Here is a tiny trained network, its code and every weight. The questions are about switching its units off for an input and a class, where a switched-off unit gives its printed mean instead of its output.

import numpy as np


def w(rows, s, z=0):
    codes = np.array(rows[::2]) - 128.0
    scale = np.full(codes.shape[1], s)
    scale[-1] = z or s
    return codes * scale


def f(y):
    return np.maximum(y, 0)


def log_softmax(a):
    a = a - a.max(-1, keepdims=True)
    return a - np.log(np.exp(a).sum(-1, keepdims=True))


def net(x, mask):
    res = np.array(x, float).reshape(1, 8) / 4 @ E
    y = f(res @ A[0][:, :-1].T + A[0][:, -1])
    res = res + np.where(mask, y, B[0][:, -1]) @ B[0][:, :-1]
    return log_softmax(res[-1] @ U[:, :-1].T + U[:, -1])


A, B = {}, {}
E = w([
[70,84,254,104,96,104],'x0',
[122,126,123,124,129,124],'x1',
[138,100,151,79,230,218],'x2',
[166,68,111,142,59,215],'x3',
[193,216,156,47,67,164],'x4',
[136,126,130,134,130,127],'x5',
[135,131,133,137,134,126],'x6',
[120,130,127,127,125,125],'x7',
],0.0072)
A[0] = w([
[95,90,217,108,89,105,46],'n1',
[142,147,111,59,66,64,99],'n2',
[66,66,90,113,183,70,123],'n3',
[183,236,160,31,118,152,3],'n4',
[76,63,107,217,165,128,34],'n5',
[191,146,40,120,163,133,76],'n6',
[73,240,111,176,187,112,126],'n7',
[93,102,115,195,168,125,34],'n8',
[137,125,138,54,250,200,137],'n9',
[121,173,159,120,205,241,91],'n10',
[137,129,1,145,78,94,132],'n11',
[181,67,136,220,121,148,125],'n12',
[177,186,25,164,181,137,53],'n13',
[109,162,220,152,168,72,120],'n14',
[86,211,140,92,214,55,173],'n15',
],0.009,0.006)
B[0] = w([
[27,109,162,78,196,101,186],'n1',
[157,140,124,159,132,85,187],'n2',
[255,170,91,93,125,119,215],'n3',
[229,87,95,5,119,52,205],'n4',
[224,203,116,26,147,66,196],'n5',
[27,95,160,96,168,117,190],'n6',
[76,134,68,143,117,194,205],'n7',
[171,87,117,11,140,63,163],'n8',
[130,156,155,224,79,89,231],'n9',
[133,120,159,226,100,70,189],'n10',
[73,127,168,171,159,111,225],'n11',
[177,164,88,86,63,182,189],'n12',
[50,50,197,45,231,124,206],'n13',
[93,89,112,109,137,173,204],'n14',
[124,107,48,156,25,199,254],'n15',
],0.0072,0.0067)
U = w([
[123,106,140,130,123,124,248],'0',
[205,132,127,49,147,69,2],'1',
[25,65,200,87,182,110,62],'2',
[120,120,138,155,113,136,204],'3',
[120,115,135,147,112,140,185],'4',
[126,156,146,140,123,155,181],'5',
[115,131,165,233,107,29,45],'6',
[116,84,88,114,73,249,47],'7',
],0.012,0.0079)

Each question gives the input, the list of numbers given to net, and the class t.
The units are the neurons (one row each of A and B). Each row of codes is followed by its name. A weight is (code - 128) times the scale printed after its matrix; where a second scale follows, it is the last column's (A, B and U).
mask holds one flag per neuron, in row order. A switched-off neuron (its flag False) gives its mean, the last column of its row in B, instead of its output. The means were averaged over made-up inputs and are rounded, as every weight is.
A unit's drop is (log p(t) with every unit on - log p(t) with that unit switched off) / (log p(t) with every unit on - log p(t) with every unit switched off).
The circuit of an input: a set's keep is (log p(t) with only the set's units on - log p(t) with every unit switched off) / (log p(t) with every unit on - log p(t) with every unit switched off). Starting from the 12 units with the biggest drops (on a tie, the unit counted first), units are removed one at a time, each time the one whose removal leaves the highest keep (on an exact tie, the one counted first), for as long as the keep stays at least 0.8.
circuit, biggest first: the units of the circuit, biggest drop first
unit that matters most: the unit with the biggest drop
top k neurons: the k neurons with the biggest drops, biggest first
drop of u: that unit's drop, to one decimal
input [7,-1,2,3,-8,-3,-5,-6], class 1: top 2 neurons	(n5; n3)
input [-5,5,5,-7,0,-1,6,-6], class 7: circuit, biggest first	(n15)
input [0,-7,4,-8,-2,2,0,-7], class 7: top 2 neurons	(n15; n7)
input [-3,-7,-8,5,7,-6,-3,-1], class 6: top 2 neurons	(n11; n2)
input [2,2,7,-7,-3,7,-5,7], class 3: circuit, biggest first	(n9; n15)
input [3,4,-7,0,-8,4,0,7], class 1: circuit, biggest first	(n5; n3)
input [2,5,5,4,7,1,4,-4], class 1: top 2 neurons	(n4; n15)
input [-4,5,4,-7,-3,-3,-5,-5], class 7: top 2 neurons	(n15; n7)
input [-7,0,-3,-6,-2,-4,0,-3], class 2: top 3 neurons	(n13; n6; n11)
input [-8,-7,2,-5,6,4,3,-8], class 2: top 3 neurons	(n13; n6; n3)
input [8,8,8,6,-8,-8,7,-3], class 1: circuit, biggest first	(n5; n3)
input [-8,1,-2,0,2,-5,-7,-3], class 2: circuit, biggest first	(n13; n6)
input [7,-7,-5,-7,-8,-5,-1,3], class 1: circuit, biggest first	(n3; n5)
input [-8,2,5,-8,0,-5,-1,-2], class 2: circuit, biggest first	(n13)
input [7,3,8,-6,-2,2,6,6], class 6: top 3 neurons	(n9; n10; n13)
input [-7,2,6,5,3,-6,-8,3], class 0: top 3 neurons	(n9; n1; n10)
input [-6,-1,5,1,-3,3,-4,1], class 2: top 3 neurons	(n13; n6; n15)
input [8,1,-4,7,-1,4,0,-1], class 2: top 2 neurons	(n1; n15)
input [6,5,3,-8,-4,-7,-6,4], class 7: drop of n15	0.5
input [-6,7,-8,7,3,-5,4,-4], class 6: unit that matters most	n11
input [1,0,-3,2,6,3,-2,-3], class 1: drop of n8	-0.1
